Rows lie near named flat spaces through zero. A row that begins with a name and a colon came from that space; any other row is followed by the name of its block's space that it lies nearest.
lsjr: 34	-3	56	16	13	-18	-2	8	-32	-12	5	28	2	13	-5	23	2	-22	24	-17	-36
fpdp: -9	-17	-13	0	-7	-9	-7	20	12	3	13	-6	-17	-13	-2	1	4	29	20	-10	-9
chfm: -34	27	7	-1	-12	18	14	-6	20	-7	13	7	-14	10	93	-30	-2	15	-18	-30	32
fpdp: -5	-7	-21	1	-6	-20	26	35	28	-15	27	-23	-5	4	10	1	-2	7	-4	-19	5
chfm: -24	-7	-37	-1	-23	-14	28	10	55	30	18	-8	-3	-13	-1	-21	-1	29	4	-18	16
lsjr: -1	-11	-25	-17	5	-14	-9	2	7	4	2	-23	12	-15	-2	-14	19	13	-8	7	4
qfzc: -10	8	37	25	1	-6	-27	7	-5	4	-19	-3	9	-10	23	-14	12	-25	26	5	-9
tltg: 0	19	18	-14	19	7	-8	-13	-6	-20	3	6	-4	14	11	-9	5	-13	-7	0	-8
chfm: -8	-5	-13	-27	-18	-19	-45	4	7	-4	7	-35	-29	-33	3	-6	24	42	27	31	-32
qfzc: -5	-5	0	28	2	-1	-1	37	-17	-12	-1	-14	4	9	15	11	-19	-5	-2	-8	10
lsjr: 7	7	22	-2	13	17	19	-21	4	-15	-6	26	5	11	6	4	10	-38	-12	-10	11
qfzc: -21	0	-60	-16	-10	0	-13	-8	34	9	-18	-37	6	-31	-28	-4	18	7	-14	32	14
chfm: 30	7	32	-9	-27	-32	-13	-6	-34	15	-1	5	-2	-14	23	15	2	26	3	9	-25
lsjr: -18	22	-10	21	17	-5	-13	-7	7	16	10	2	12	16	10	-20	-3	13	22	-21	-21
chfm: 0	-22	-6	-30	-13	6	26	7	20	2	31	-7	-24	7	-16	-21	-14	25	2	5	9
qfzc: 0	-5	-8	2	16	44	-11	-20	-21	-30	-2	-6	-4	14	18	7	7	-18	2	14	7
chfm: 16	30	28	6	-31	-21	17	18	-29	5	-8	-11	10	13	33	10	-40	-3	-39	12	16
tltg: -3	-10	3	-1	9	6	6	10	9	-8	4	-4	-3	6	-18	-7	-3	-14	4	3	5
tltg: -19	3	-12	8	-4	39	20	1	2	-11	0	-2	-7	19	22	-6	-26	-9	-21	0	39
lsjr: 4	-5	11	-22	20	-5	4	0	3	-16	16	6	-1	5	16	-18	18	2	-9	-17	1
chfm: 18	-2	-5	-8	-12	-44	-2	10	-13	18	3	23	-1	-23	11	27	10	50	-13	-33	-17
qfzc: 6	-9	-20	5	22	-8	-1	11	1	-9	8	-24	20	10	-26	-3	6	-15	6	4	-9
lsjr: 6	-6	-41	28	29	-8	5	12	-6	-13	4	5	21	8	-12	36	9	-2	-2	-36	-11
qfzc: 15	-32	-1	2	32	19	18	-11	-4	-11	11	14	18	13	-9	-5	21	-25	8	-18	9
chfm: 11	5	5	10	8	13	30	-8	1	-11	11	8	11	26	10	5	-7	-27	-6	-12	8
chfm: 21	-7	18	-8	17	37	15	-12	-25	-32	-3	18	-10	26	-30	22	-17	-36	-13	14	7
lsjr: -34	6	-51	16	-6	33	4	-13	33	9	-8	-13	-2	-1	-11	-3	-7	-3	5	9	18
fpdp: -11	5	-6	4	-18	-10	-2	12	8	-6	-4	-7	-5	-19	48	7	12	12	-11	-12	13
tltg: -17	-17	-9	-1	-34	-7	22	4	55	22	30	-15	-18	-13	14	-29	10	20	40	-3	-1
fpdp: -12	26	5	-26	-8	-2	26	-22	25	8	4	2	13	3	53	-40	9	-3	-42	-10	36
tltg: 28	5	26	-36	15	-10	-7	-33	-24	-8	7	16	8	1	24	-9	28	5	-15	-3	-13
qfzc: 0	-8	-29	28	-16	8	0	-6	7	6	-8	-12	5	-10	-6	28	6	-8	23	9	-7
chfm: -7	2	0	-1	17	37	9	-18	11	-32	16	-5	-8	24	19	-10	9	-30	12	2	3
tltg: -11	-18	1	-18	24	13	-23	2	-21	-7	-11	9	1	-12	20	-19	16	17	-21	-10	23
fpdp: 8	-6	-15	-17	6	-10	4	-27	6	15	8	26	5	-13	11	1	29	29	-5	-28	-6
tltg: -1	-12	4	-3	14	8	13	4	-2	6	-13	4	20	3	-15	-18	-5	-21	-25	1	33
tltg: 28	-42	-5	0	17	18	-5	-15	-52	5	8	-1	24	6	19	-6	13	13	4	0	9
lsjr: -1	-13	-12	13	16	1	-15	5	-22	-4	-11	33	-3	-15	12	32	15	23	-4	-38	-2
tltg: -2	-13	7	-24	31	35	-10	-42	-9	5	-7	27	4	4	-12	-29	18	-5	-3	2	11
fpdp: 1	3	-30	-3	8	0	18	-9	23	-18	13	1	1	2	6	18	20	-5	-6	-19	-3
tltg: 15	-24	6	-4	25	-7	-12	-5	-32	20	-17	7	38	-9	-7	-19	17	-3	-15	-3	16
chfm: 21	8	17	4	-6	-3	14	8	-24	-7	-4	-6	10	17	-9	14	-25	-21	-19	15	4
fpdp: 3	-5	-26	17	-3	-7	21	5	18	-17	27	-2	-2	3	41	23	22	8	15	-37	-10
chfm: 12	13	-5	2	11	-7	-8	3	-18	-28	0	-4	1	5	14	28	8	-6	-11	-6	-14
lsjr: 11	7	35	6	-1	12	7	-13	-13	7	-4	19	-2	17	-18	-1	-20	-20	10	9	-7
fpdp: -33	11	-10	-32	4	-6	1	18	44	-11	23	-27	-19	4	7	-48	-2	14	-8	3	10
lsjr: 10	1	41	-15	30	22	16	-16	-11	-7	21	35	-8	40	-18	-26	-18	-13	4	-14	-5
qfzc: 7	12	31	23	13	-37	6	18	-9	31	0	14	34	15	-10	-20	-16	-7	3	-25	-10
qfzc: 14	-6	10	-23	6	-4	-5	1	-4	-22	-9	-11	-2	-8	-24	7	11	-22	-13	25	-1
fpdp: 8	1	2	1	6	3	14	-17	2	11	14	11	8	15	1	-10	-1	1	8	-11	-7
fpdp: 37	4	8	-26	32	-13	16	-30	-24	1	-3	22	38	13	-16	-1	16	-19	-41	-10	3
lsjr: -10	-3	7	11	-8	16	-1	6	-2	-4	0	14	-23	2	3	12	-13	9	12	-7	-1
lsjr: 22	-7	7	15	22	-1	-1	-8	-30	4	-12	30	18	6	-22	26	2	-10	-3	-18	-10
qfzc: -13	-2	-21	17	13	39	1	-11	-17	-5	0	3	5	18	30	-2	-10	3	-6	-10	22
qfzc: -1	3	-5	-21	20	29	-9	-33	-7	-13	-1	2	-1	9	5	-15	13	-8	-8	12	6
tltg: 27	-22	-5	2	-34	-27	20	-2	3	20	28	-16	5	-9	21	6	12	24	28	0	-18
tltg: 18	-14	6	3	19	-8	-20	-10	-26	7	0	0	19	0	-10	-3	17	1	19	2	-22
qfzc: -9	26	26	2	15	-13	-23	16	-21	0	-12	-11	14	12	10	-26	-18	-8	-17	7	2
fpdp: 5	-7	8	-25	28	28	-2	-30	-6	-22	-6	5	8	5	5	-17	25	-29	-16	10	16
fpdp: -5	20	19	27	-4	-19	-32	32	-25	-7	-1	-20	-5	7	16	8	-19	7	21	5	-29
12	10	4	29	-9	-5	4	0	-16	7	-4	6	10	9	4	26	-13	-7	10	-6	-14 : fpdp
-11	-1	13	-7	21	45	9	-32	9	-27	20	26	-18	20	48	-17	20	-11	12	-25	8 : chfm
-8	-4	-12	13	13	33	-15	-17	-17	0	-2	5	-2	11	4	-1	-4	4	15	2	-1 : tltg
-1	-11	5	-25	-1	-33	3	20	6	20	21	-2	0	-6	4	-34	0	41	-8	-16	1 : fpdp
7	1	11	-6	4	-26	13	43	1	-25	47	-23	-17	29	8	-8	-21	17	10	-15	-23 : lsjr
16	2	15	-15	5	-15	7	2	-5	-10	3	1	5	2	-3	2	6	-10	-14	0	-3 : tltg
5	11	-1	9	-16	26	4	-46	-8	24	-26	26	9	-7	3	15	1	-10	-5	12	11 : qfzc
12	-12	-10	-9	-6	-11	-20	-2	-6	4	-11	0	-9	-23	-41	24	11	12	11	18	-22 : chfm
23	-11	17	-16	6	-44	-7	3	-4	18	-5	3	23	-21	-19	-8	26	1	-2	-3	-14 : tltg
-15	20	-31	5	-4	18	-6	-35	24	-3	-9	16	-12	-12	7	25	20	4	7	-8	-11 : fpdp
-2	18	3	22	-4	12	-31	-7	-24	-16	-36	1	-2	-14	10	39	5	-20	-1	17	-7 : fpdp
-3	-4	3	16	34	49	-10	5	-23	-57	33	-22	-21	51	14	-1	-15	-24	36	8	-21 : tltg
-15	-2	7	14	21	5	-20	-5	-2	11	-12	11	14	-5	9	-20	15	-5	13	-14	1 : chfm
20	-22	-11	-28	-26	-8	37	-1	18	7	31	4	-24	0	-24	9	-10	30	0	0	-3 : chfm
15	-14	-5	-10	-21	-29	15	14	-13	22	-17	5	19	-27	11	11	2	19	-44	-8	32 : tltg
4	-1	0	3	7	-22	-17	1	5	14	12	-27	16	2	-17	-25	9	0	32	15	-30 : lsjr
7	-2	23	43	18	14	1	7	-10	-13	12	28	-12	28	-22	29	-14	-21	50	-25	-38 : lsjr
-12	-20	8	-12	-21	-3	-16	28	-3	-17	1	5	-41	-31	38	15	11	39	2	-12	6 : lsjr
2	2	18	-9	-2	20	16	-15	4	-13	25	0	-10	21	39	-22	1	-5	9	-3	4 : chfm
-21	-12	12	-15	20	19	-11	15	-3	-24	3	-2	-12	0	35	-29	9	2	-13	-10	27 : qfzc
2	12	21	5	-15	10	-24	-27	-12	4	-23	10	-6	-16	17	12	13	-9	14	20	-11 : chfm
6	-5	-27	-13	-5	-8	25	16	0	4	2	0	2	2	-23	13	-23	18	-39	-5	22 : qfzc
-1	-11	-3	2	8	-31	-19	23	-10	23	-7	-4	15	-15	-23	-11	-1	22	0	-6	-6 : chfm
13	17	16	-12	-28	23	29	-29	6	-25	24	0	-24	19	53	9	-2	-9	1	9	0 : chfm

Rows lie near named flat spaces through zero. A row that begins with a name and a colon came from that space; any other row is followed by the name of its block's space that it lies nearest.
dr_zj: -21	19	-6	2	-19	-9	10	-38	5	-5	6	-12	4	18	-8	-3	-7	-7	18	-38	-29
sg_nt: 16	-40	-5	1	4	19	-23	18	-17	-28	-23	34	19	19	3	5	37	31	-9	-9	34
hj_cr: 10	-12	-18	13	-1	10	14	-10	-5	6	-9	-7	4	1	-9	11	2	-8	2	3	-4
lg_bp: 18	-13	-6	4	15	-59	19	-16	1	-12	3	-4	-3	-3	-10	-6	15	40	14	-5	-13
dr_zj: -1	18	20	21	-4	1	-10	-13	8	-5	-12	-14	12	8	4	-4	6	1	5	13	5
lg_bp: -29	16	3	20	11	-21	1	-2	-11	22	57	-19	-26	18	-7	16	15	-17	7	-43	-7
td_tr: 12	25	-4	16	6	-13	23	21	-4	54	27	-24	-5	-12	-11	14	0	-34	1	11	-9
lg_bp: -14	14	13	4	2	-3	-8	-8	-12	-4	29	0	2	8	4	1	-7	-22	4	-25	-4
dr_zj: -25	-15	-3	17	26	-17	-3	8	-4	16	33	-20	-36	-10	-3	4	12	8	-6	4	7
dr_zj: -17	13	14	23	13	-28	6	-48	-15	-11	36	-26	-2	-3	0	4	-26	-27	16	-18	-22
lg_bp: -22	0	-8	-14	-14	10	-24	-21	16	-16	4	-4	16	-3	10	-7	25	-5	24	-15	4
sr_jp: 28	29	-1	-17	-9	-11	1	9	28	3	22	4	-1	5	8	16	34	-10	25	-6	9
dr_zj: 10	-15	12	15	7	17	-26	58	0	23	-42	8	24	-8	1	-26	37	35	-26	51	37
td_tr: 11	8	0	14	-8	-44	30	-24	-27	20	-2	-32	7	2	-15	46	-25	-6	16	-29	-26
lg_bp: -1	-5	-1	-15	-8	-15	-16	7	9	-10	-10	9	14	3	3	-9	31	29	11	-11	8
td_tr: 9	9	-2	24	1	-5	25	-18	-1	6	-6	-14	-10	12	-12	9	-13	-1	-2	2	-16
dr_zj: 37	44	-2	-5	-6	-14	36	15	39	26	4	-5	-24	2	-6	-3	0	-3	3	26	-16
sr_jp: -16	-21	-2	19	7	-1	-16	7	-35	5	13	2	17	14	-6	10	22	0	-3	-34	11
sr_jp: 19	-12	5	17	1	39	-14	25	-31	-5	-5	28	21	30	0	21	16	-14	-16	-16	29
dr_zj: 1	-34	-8	-1	14	-33	10	3	-42	20	5	-20	2	-31	-6	40	-26	-5	1	-6	-3
td_tr: -2	0	7	8	10	-50	12	20	-21	30	6	-11	5	-7	-14	-7	-1	22	-6	-8	-13
sr_jp: 20	9	12	-10	10	-57	12	3	8	16	1	-28	-4	-39	4	12	-11	12	15	32	-6
lg_bp: -15	-25	-13	-4	-4	20	-2	-24	-23	-26	-8	22	22	9	-4	-20	-18	-6	-6	-26	-14
td_tr: -7	-14	-7	-6	3	-4	9	-15	-27	2	2	-1	19	-19	-5	-7	-36	-22	-3	-7	-20
sr_jp: 9	32	-2	12	-11	-17	24	0	7	20	7	-4	0	26	-16	-4	10	2	5	-23	-22
hj_cr: -8	-26	-4	-10	7	18	6	-5	-17	-26	-16	31	-3	3	-4	-31	-40	10	-28	-1	-13
td_tr: 0	1	-12	12	1	18	13	-19	4	-1	8	-6	-9	5	-4	4	-5	-20	2	1	-8
sr_jp: 29	28	11	8	1	13	20	-3	20	-1	-10	6	-3	2	0	-18	-20	-14	-9	38	-9
sg_nt: -17	27	10	-34	-9	-42	-6	36	25	22	10	3	-11	-7	1	-28	16	34	2	-11	-9
td_tr: 24	23	10	4	-5	20	1	-3	11	-14	-5	21	22	14	3	-25	4	-16	-1	11	-1
hj_cr: 8	33	41	27	24	-16	3	11	11	-7	24	1	-38	21	4	-10	-7	12	-19	18	8
hj_cr: -27	-18	-4	-8	1	31	-15	20	-11	12	-1	0	-14	-11	5	10	-15	-12	-18	4	13
sr_jp: 30	25	1	4	1	9	20	-12	28	-4	-4	0	-3	-6	2	-15	-9	-17	4	38	-8
sr_jp: -29	-42	-22	-9	-10	6	-13	-6	-19	-6	-20	-1	7	1	-5	15	9	23	2	-31	3
lg_bp: 3	-4	-14	0	-12	46	14	-10	14	-12	-36	19	1	11	-6	-30	-22	-1	-19	20	-13
sg_nt: -13	8	-23	19	-7	24	13	-37	2	-4	37	-10	-19	33	-8	29	14	-37	19	-47	-11
td_tr: 7	-2	-9	10	2	-15	16	7	-12	19	7	-7	-7	8	-12	19	4	3	0	-15	-6
sr_jp: 18	23	29	-15	15	-6	-10	27	9	-7	27	18	-14	-8	17	-6	-7	-11	-8	20	16
hj_cr: 18	2	18	-14	18	-1	-6	10	18	-15	0	6	-16	-30	18	-11	-18	1	-8	53	15
sg_nt: 16	30	8	36	11	3	1	46	-2	50	19	-1	21	12	-12	-28	43	-16	-13	18	9
sg_nt: -11	-10	-3	-7	-4	3	-1	-18	5	-20	-9	0	-13	3	3	7	-11	12	2	-8	-3
sg_nt: 23	16	14	16	8	-1	2	31	8	19	-6	2	3	2	-2	-12	16	7	-12	32	12
td_tr: -4	16	18	11	10	-1	17	-8	0	13	-12	-15	-4	-26	-2	-32	-58	-17	-20	47	-23
sg_nt: 14	38	14	-19	-11	-12	6	3	18	-4	9	17	10	6	4	-24	-6	-8	6	-5	-14
dr_zj: 28	-14	-3	-1	2	-23	18	10	-17	15	-26	-6	15	-18	-8	14	-16	11	-4	19	-5
hj_cr: 0	6	1	-16	4	2	5	-6	20	-10	2	3	-15	-17	7	-19	-20	-3	-2	25	-8
td_tr: 9	17	5	-26	-11	27	-15	5	5	-2	12	10	21	-17	18	7	-8	-47	11	6	10
sg_nt: 29	-30	-5	15	4	30	-12	15	-29	-21	-11	32	17	32	-1	30	31	5	-9	-20	33
sr_jp: 16	3	8	5	21	-43	16	2	-10	16	26	-21	-16	-24	-1	23	-14	-7	6	13	-4
sg_nt: -20	7	-6	-9	-7	4	15	-29	5	-12	8	0	-18	6	-3	-8	-34	-10	0	-19	-27
td_tr: -22	-12	-14	4	10	3	-14	8	12	11	21	-11	-12	-8	1	-8	36	4	6	3	12
dr_zj: -8	19	-2	-7	-22	1	1	-26	12	0	-1	-22	-1	3	4	28	-5	-17	24	-18	-8
lg_bp: -5	3	3	17	10	-5	-19	49	23	21	15	-2	-35	26	-1	12	74	43	-6	-2	38
hj_cr: -37	-14	-6	7	-8	-10	-4	3	-34	23	1	-13	9	8	-13	12	-6	3	-5	-45	-12
lg_bp: -6	-15	-2	5	0	58	-33	14	11	-29	-6	33	2	28	10	-15	41	6	-12	-1	35
hj_cr: 1	-30	-12	36	23	12	-6	2	-28	3	18	2	12	8	-9	-1	30	-10	-6	-4	15
td_tr: 3	25	30	-3	4	-28	12	10	0	14	-10	-12	-11	-17	2	-9	-49	5	-16	28	-15
hj_cr: -3	-22	-14	-26	-10	13	-4	1	-6	-3	-23	6	14	-21	4	4	-18	-2	0	5	-1
lg_bp: -5	8	-11	17	2	50	5	27	6	21	15	12	-30	28	-7	5	13	-20	-23	-3	11
sg_nt: 31	9	21	25	7	-5	7	34	-23	32	-6	-16	-7	4	-2	57	-5	-8	-12	15	24
hj_cr: -18	-11	-4	-5	8	7	-7	-17	6	-24	12	10	-10	0	4	-25	-4	3	-2	-3	-4
sr_jp: -38	-2	-2	-16	-5	-21	1	3	-7	12	17	-12	-33	3	-4	20	-16	13	-1	-40	-13
sg_nt: -3	3	0	2	-7	2	-5	-11	11	-13	0	-4	-14	18	3	21	16	11	10	-16	8
dr_zj: -8	-6	-13	-1	-10	-5	4	11	14	20	-18	-18	-18	2	-6	21	18	26	3	-1	4
sr_jp: -35	-33	-11	8	4	-14	4	-7	-32	6	-7	-9	-6	3	-15	2	-18	22	-12	-30	-15
sg_nt: -23	-28	0	-17	4	-16	-8	4	3	-6	-27	-7	-15	-25	3	-13	-18	41	-11	20	0
hj_cr: 13	25	-15	-10	2	21	27	-34	63	-16	8	-7	-42	-14	7	-24	-15	-17	10	49	-17
dr_zj: 18	19	20	-10	0	28	-18	9	4	-13	11	17	13	-4	19	4	-5	-36	0	16	21
lg_bp: 4	35	17	-11	-8	-12	-6	33	8	13	20	16	-1	22	1	-5	21	4	-1	-25	4
lg_bp: -1	11	8	12	6	-13	5	13	4	15	9	-9	-18	6	-4	5	6	9	-5	3	2
dr_zj: 19	-13	6	20	25	-38	24	7	-29	11	2	1	4	-8	-15	-13	-20	14	-17	12	-14
hj_cr: 21	-20	-21	0	-10	25	7	17	-24	12	-23	20	35	6	-11	4	8	-10	-8	-8	3
4	0	-3	17	-2	-19	13	-14	3	-4	-6	-12	-17	24	-10	22	13	26	7	-19	-4 : td_tr
-47	1	-20	-6	-8	-4	-1	-26	15	6	36	-29	-43	6	-1	28	10	-6	21	-43	-11 : dr_zj
17	13	10	4	-4	6	3	0	9	-9	-14	8	5	10	2	-4	0	4	-2	11	3 : dr_zj
16	10	-13	17	-3	57	20	17	8	9	-6	23	-18	32	-10	-6	-2	-20	-26	7	1 : hj_cr
-31	33	22	-11	-9	-47	-5	25	-4	30	26	-15	-19	11	-4	11	-1	17	2	-44	-12 : sr_jp
15	-10	3	-5	2	17	-3	21	-15	-7	-13	29	15	8	0	-10	-4	2	-18	2	9 : hj_cr
-47	-28	-1	1	-10	25	-39	-31	0	-25	-26	-17	19	-13	12	-10	3	8	9	2	11 : lg_bp
14	25	14	-28	-6	-28	-4	24	38	-1	-6	4	-19	-4	10	-5	17	36	6	16	8 : sg_nt
-12	-18	3	-26	-15	-14	-22	10	-17	6	-28	-7	33	-27	7	11	-6	12	8	-4	6 : lg_bp
-6	0	9	-4	1	-9	-19	18	15	-4	-4	4	-8	5	6	-7	31	32	0	3	18 : td_tr
-20	-40	-17	-9	16	23	-22	5	6	-24	-1	26	0	-9	4	-47	21	20	-13	14	13 : dr_zj
-8	-14	-5	5	4	30	-3	-17	-20	-3	6	-7	5	-15	5	17	-30	-42	-2	6	1 : lg_bp
-3	2	-6	-1	-1	-15	12	-10	-12	13	16	-15	-5	-7	-4	23	-15	-18	9	-16	-12 : td_tr
-19	9	11	6	-6	24	-5	21	-10	27	-11	-12	-8	-3	0	10	-26	-16	-20	10	3 : lg_bp
-4	-20	-5	14	5	-11	6	-2	-30	7	-7	-3	13	1	-11	5	-8	6	-6	-14	-7 : hj_cr
13	3	-17	44	6	43	1	-22	-12	2	25	4	36	21	-8	-13	34	-55	9	-7	3 : sg_nt
-4	-22	-2	-5	7	-3	-3	14	-16	4	-12	4	3	-13	-2	-4	-12	12	-13	9	3 : sg_nt
-26	-31	-18	20	-2	16	-10	-6	-30	9	0	-12	7	12	-9	27	15	-4	1	-34	8 : hj_cr
20	3	4	3	7	2	-20	0	13	-22	17	16	18	10	10	-10	49	0	16	1	23 : hj_cr
0	1	-1	19	6	10	10	-21	20	-17	-13	-2	-17	10	-4	-22	-1	16	-6	22	-6 : lg_bp
11	-11	0	-5	-16	-4	-1	-24	-16	-24	-26	5	25	12	0	24	-8	8	12	-25	-3 : td_tr
12	-1	23	-4	6	-17	-7	-2	-6	-30	-11	17	3	8	7	-5	-11	25	-6	-1	6 : hj_cr
15	-18	-13	11	-1	10	11	5	-15	19	-21	-14	7	-11	-6	32	-6	-8	-2	15	6 : hj_cr
-2	27	15	10	-4	-11	5	32	11	23	3	-2	-30	29	-7	10	15	25	-13	-12	5 : sg_nt
24	31	9	5	-1	0	19	15	13	11	2	12	-5	13	-6	-17	-4	-4	-10	12	-9 : hj_cr
-30	4	-4	-3	-7	14	-17	30	1	26	17	-3	-15	13	-1	10	25	-1	-5	-26	12 : dr_zj

Rows lie near named flat spaces through zero. A row that begins with a name and a colon came from that space; any other row is followed by the name of its block's space that it lies nearest.
nrnb: -32	-2	-13	15	5	3	-9	5	16	22	8	37	-12	0	-12	-6	-9	4	0	-11	26
rchm: -17	-7	-8	17	-10	-10	11	-7	14	6	-11	4	3	9	-3	-13	0	-9	-2	14	-1
rtrz: -6	-20	-4	2	-13	21	-7	0	31	-4	-12	-17	-10	-1	10	-9	2	-11	-6	8	5
rtrz: -5	23	5	5	8	-33	9	3	-38	6	17	37	10	-3	-8	17	3	18	5	-10	-5
htgf: -12	12	-8	7	22	-17	4	-2	-5	20	9	25	3	11	-16	-8	-17	1	3	-8	9
htgf: -6	-21	2	-16	7	19	1	5	20	-5	8	21	-2	-17	11	-7	-5	-19	-13	-17	17
htgf: 26	11	4	-26	-15	-15	25	-24	2	-18	-25	1	32	4	-15	10	-1	-7	8	45	5
rtrz: -25	-11	-3	19	22	0	-16	18	3	18	20	9	-22	0	17	-10	-5	-2	-13	-37	-4
rtrz: 18	-14	11	-31	5	15	-2	1	33	-16	0	5	7	1	9	-3	-15	-18	-1	8	-3
htgf: 38	5	20	-43	-5	23	-18	7	20	-26	7	3	6	3	0	16	-12	6	19	12	-14
nrnb: 32	11	17	-12	19	-15	0	6	-10	-10	13	-21	11	25	6	-6	-17	-1	13	1	-52
htgf: 6	9	-5	-6	20	-31	7	-16	8	12	-22	-15	8	21	-1	4	-12	-7	-11	24	9
nrnb: -40	-31	-1	43	-16	-29	18	5	31	3	2	14	0	21	25	-33	1	-24	-9	7	-50
nrnb: 10	0	5	-4	34	-5	1	7	-21	6	16	-13	-2	0	10	-9	-10	-8	-10	-31	-12
rchm: -1	-6	6	3	21	14	-16	20	-13	4	26	-6	-17	-8	16	-5	-2	1	-6	-41	-13
rchm: -12	14	-10	16	19	34	-42	23	-11	26	30	2	-35	1	-18	-4	-10	28	15	-44	15
rtrz: 24	-12	7	-41	-30	30	19	-15	29	-33	-13	18	27	-15	-15	-2	-3	-19	14	32	15
rchm: 18	2	6	-20	-10	18	9	-4	-15	-17	3	5	12	-20	-9	6	7	0	7	-1	9
rtrz: -53	-26	-26	36	-2	5	8	-5	42	29	-6	28	-11	7	-10	-39	-13	-23	-10	-3	26
htgf: 8	-9	6	1	-14	-9	10	-4	-19	-16	-15	-33	2	-16	25	14	28	-3	-18	5	-10
rchm: 20	1	8	-21	25	25	-6	11	-16	-4	26	3	0	-12	-4	-8	-13	-4	5	-36	-1
nrnb: -48	-26	-18	27	-30	0	5	-8	37	11	-22	22	-11	-10	7	-4	16	-11	-18	17	34
rtrz: -10	-10	-15	13	-18	34	6	-6	-1	2	-6	-12	-4	-15	-18	-21	8	-7	5	-5	23
nrnb: -1	14	-8	8	20	-24	-12	-7	-20	19	-22	-41	-15	2	14	25	13	13	-25	2	23
rchm: 11	-11	5	-8	-2	10	3	0	26	-9	0	-6	6	14	0	-19	-15	-15	9	11	-21
rchm: -1	5	-3	1	-2	12	-3	1	-9	2	5	5	-3	-8	-10	1	2	6	5	-8	12
rchm: 35	34	2	-40	15	-10	-2	-17	-2	0	-13	7	19	12	-29	25	-19	13	15	30	26
rtrz: -26	-14	-4	23	-16	10	-13	12	4	4	4	0	-21	-12	17	3	19	7	-9	-15	2
nrnb: 8	14	-1	-9	-13	4	-9	-4	7	-3	-8	5	2	5	-15	15	0	15	14	21	10
nrnb: 6	-7	4	2	-21	5	15	-4	-19	-17	-6	-16	8	-17	7	1	22	-4	-3	2	-9
htgf: -18	-52	-8	-22	14	36	-8	-2	78	3	-18	0	-16	-13	28	-20	-16	-46	-37	-4	45
htgf: -20	17	-13	20	13	-2	-6	5	-1	26	19	34	-4	19	-33	-18	-23	12	21	-12	5
rchm: -10	-4	10	13	-7	-27	-15	12	-14	-4	-5	-19	-18	-8	44	34	31	16	-25	-4	-18
rtrz: 13	-8	10	-18	43	2	-17	14	17	6	17	-10	-10	14	20	-9	-27	-13	-11	-25	-17
htgf: -34	-10	-18	47	22	-14	-23	7	6	36	-12	-51	-39	18	26	-10	6	2	-29	-17	0
nrnb: 54	36	15	-22	11	-17	-8	-5	-46	-13	-10	-59	8	11	1	33	8	26	9	15	-24
9	10	2	-17	-19	20	-9	0	23	-9	5	33	8	6	-28	4	-13	11	30	20	7 : nrnb
21	-2	9	-39	-2	4	16	-11	15	-19	-4	26	24	-8	-8	5	-10	-15	4	18	13 : htgf
-19	-8	-5	29	14	44	-46	36	9	20	38	-10	-44	8	3	-24	-12	15	12	-54	-17 : rchm
16	2	0	-15	-2	21	-1	-3	17	-6	2	2	8	9	-20	-14	-18	-5	19	10	-1 : rchm
7	9	2	-12	1	-14	14	-9	-27	-5	-5	8	12	-19	0	20	13	3	-9	0	19 : rchm
23	14	10	-10	-13	13	-4	5	-40	-18	8	-16	2	-21	0	22	22	20	9	-10	-6 : rtrz
2	8	5	5	12	-19	1	5	-29	2	7	-7	-1	-3	12	11	8	8	-8	-14	-12 : htgf
-26	-24	-6	10	16	9	-8	9	37	15	8	15	-15	6	12	-23	-17	-20	-13	-18	5 : rtrz
-26	-10	-11	9	-16	23	3	1	2	5	7	36	-5	-25	-14	-6	9	-1	0	-15	35 : nrnb
43	8	7	-63	36	49	-13	1	0	-8	16	9	6	-21	-21	4	-28	-7	8	-25	43 : nrnb
8	-33	9	-7	-31	10	28	-8	15	-33	-15	-20	17	-14	23	-15	17	-31	-10	17	-24 : nrnb
33	9	12	-37	-16	15	13	-8	-28	-29	-2	4	20	-32	-7	24	17	5	6	5	15 : rchm
18	29	5	-5	-9	22	-1	8	-56	-9	29	18	7	-21	-33	10	9	30	32	-25	0 : nrnb
-21	-36	-4	-17	27	38	-20	13	58	11	14	30	-20	-10	14	-21	-27	-29	-19	-31	34 : htgf
-6	26	-9	6	34	-1	-31	11	-15	31	15	5	-22	10	-15	12	-15	27	4	-25	23 : rchm
-24	1	-14	27	-6	5	-10	2	16	19	-2	3	-14	14	-13	-13	-5	7	8	3	6 : rchm
21	11	9	-7	10	-10	-13	4	-14	-4	-2	-34	-6	9	14	16	4	12	-2	1	-19 : rtrz
-23	-7	-15	19	-12	8	11	-7	9	10	-3	17	1	-2	-18	-20	-1	-7	4	3	17 : htgf
6	-16	4	-16	33	3	-29	9	36	8	-8	-33	-24	11	36	7	-13	-11	-27	-8	4 : htgf
-15	-6	-3	19	-38	4	-6	0	2	-7	-15	-12	-10	-11	10	15	30	13	-2	15	2 : rtrz
